Here is a tiny trained network, its code and every weight. The questions are about switching its units off for an input and a class, where a switched-off unit gives its printed mean instead of its output.

import numpy as np


def w(rows, s, z=0):
    codes = np.array(rows[::2]) - 128.0
    scale = np.full(codes.shape[1], s)
    scale[-1] = z or s
    return codes * scale


def norm(h):
    return h / np.sqrt((h * h).mean(-1, keepdims=True) + 1e-5)


def f(y):
    return y / 2 * (1 + np.tanh(0.7978845608 * (y + 0.044715 * y**3)))


def log_softmax(a):
    a = a - a.max(-1, keepdims=True)
    return a - np.log(np.exp(a).sum(-1, keepdims=True))


def net(x, mask):
    res = np.array(x, float).reshape(1, 2) / 4 @ E
    u = 0
    for l in range(2):
        y = f(norm(res) @ A[l][:, :-1].T + A[l][:, -1])
        res = res + np.where(mask[u : u + 10], y, B[l][:, -1]) @ B[l][:, :-1]
        u += 10
    return log_softmax(norm(res)[-1] @ U[:, :-1].T + U[:, -1])


A, B = {}, {}
E = w([
[3,155,17,216,119,221],'x0',
[84,83,125,168,190,71],'x1',
],0.0069)
A[0] = w([
[172,150,98,92,65,193,46],'0.n1',
[125,118,174,113,131,101,99],'0.n2',
[148,144,141,152,154,110,27],'0.n3',
[95,94,64,133,152,186,95],'0.n4',
[164,71,173,119,116,106,91],'0.n5',
[137,215,120,139,125,46,254],'0.n6',
[134,112,103,83,166,229,89],'0.n7',
[109,93,189,99,1,101,75],'0.n8',
[174,199,102,127,80,153,6],'0.n9',
[123,187,47,149,182,105,89],'0.n10',
],0.0094,0.0034)
B[0] = w([
[79,66,198,140,221,174,217],'0.n1',
[2,86,169,133,76,148,188],'0.n2',
[146,81,162,83,196,123,110],'0.n3',
[200,139,70,141,94,68,252],'0.n4',
[152,134,60,112,71,156,253],'0.n5',
[159,89,127,155,100,245,227],'0.n6',
[206,191,178,106,100,134,162],'0.n7',
[170,119,73,167,95,108,201],'0.n8',
[107,158,150,160,224,199,172],'0.n9',
[147,64,78,124,46,135,188],'0.n10',
],0.0069,0.0038)
A[1] = w([
[82,79,4,130,2,124,157],'1.n1',
[130,80,181,90,135,92,96],'1.n2',
[151,187,107,58,183,238,93],'1.n3',
[186,90,123,215,97,158,74],'1.n4',
[20,178,41,210,114,171,12],'1.n5',
[140,74,116,184,100,178,25],'1.n6',
[129,41,61,189,239,14,128],'1.n7',
[229,66,249,81,91,121,2],'1.n8',
[158,84,68,162,62,168,76],'1.n9',
[85,112,242,74,125,240,93],'1.n10',
],0.0084,0.0021)
B[1] = w([
[166,116,228,72,190,169,247],'1.n1',
[182,123,46,134,112,186,161],'1.n2',
[141,82,174,148,241,105,172],'1.n3',
[67,43,255,78,155,33,173],'1.n4',
[228,207,37,131,6,118,211],'1.n5',
[85,99,139,55,102,58,159],'1.n6',
[143,203,141,238,205,217,190],'1.n7',
[134,224,31,168,77,131,255],'1.n8',
[10,76,128,70,120,81,199],'1.n9',
[138,134,225,226,250,175,188],'1.n10',
],0.0065,0.0089)
U = w([
[184,157,56,96,6,85,217],'0',
[174,155,125,214,221,178,186],'1',
[94,64,217,63,204,80,128],'2',
[32,66,66,152,148,26,2],'3',
],0.012,0.0046)

Each question gives the input, the list of numbers given to net, and the class t.
The units are the neurons (one row each of A and B). Each row of codes is followed by its name. A weight is (code - 128) times the scale printed after its matrix; where a second scale follows, it is the last column's (A, B and U).
mask holds one flag per neuron, layer by layer. A switched-off neuron (its flag False) gives its mean, the last column of its row in B, instead of its output. The means were averaged over made-up inputs and are rounded, as every weight is.
A unit's drop is (log p(t) with every unit on - log p(t) with that unit switched off) / (log p(t) with every unit on - log p(t) with every unit switched off).
The circuit of an input: a set's keep is (log p(t) with only the set's units on - log p(t) with every unit switched off) / (log p(t) with every unit on - log p(t) with every unit switched off). Starting from the 12 units with the biggest drops (on a tie, the unit counted first), units are removed one at a time, each time the one whose removal leaves the highest keep (on an exact tie, the one counted first), for as long as the keep stays at least 0.8.
units of the circuit, in order: the units of the circuit, biggest drop first
unit that matters most: the unit with the biggest drop
top k neurons: the k neurons with the biggest drops, biggest first
k most important neurons of layer l: the k neurons of layer l with the biggest drops, biggest first
drop when u is switched off: that unit's drop, to one decimal
input [-6,-8], class 1: unit that matters most -> 0.n4
input [-3,-2], class 2: units of the circuit, in order -> (1.n5; 1.n4)
input [0,-2], class 2: 2 most important neurons of layer 1 -> (1.n8; 1.n5)
input [2,-3], class 2: top 2 neurons -> (1.n8; 0.n7)
input [3,2], class 2: 2 most important neurons of layer 0 -> (0.n10; 0.n4)
input [-7,7], class 0: top 3 neurons -> (0.n1; 0.n5; 1.n8)
input [3,0], class 2: top 2 neurons -> (1.n1; 1.n8)
input [-2,3], class 2: top 3 neurons -> (0.n5; 0.n1; 0.n6)
input [7,6], class 0: top 2 neurons -> (1.n5; 1.n10)
input [4,-1], class 0: 3 most important neurons of layer 1 -> (1.n5; 1.n10; 1.n3)
input [8,6], class 0: 2 most important neurons of layer 1 -> (1.n5; 1.n10)
input [-5,-8], class 1: 2 most important neurons of layer 0 -> (0.n1; 0.n4)
input [2,0], class 2: top 2 neurons -> (1.n1; 1.n8)
input [0,-1], class 2: units of the circuit, in order -> (1.n8)
input [5,4], class 0: drop when 1.n5 is switched off -> 2.1
input [6,0], class 0: drop when 1.n5 is switched off -> 0.6
input [8,1], class 0: drop when 1.n5 is switched off -> 0.3
input [-1,-3], class 2: drop when 1.n8 is switched off -> 0.2
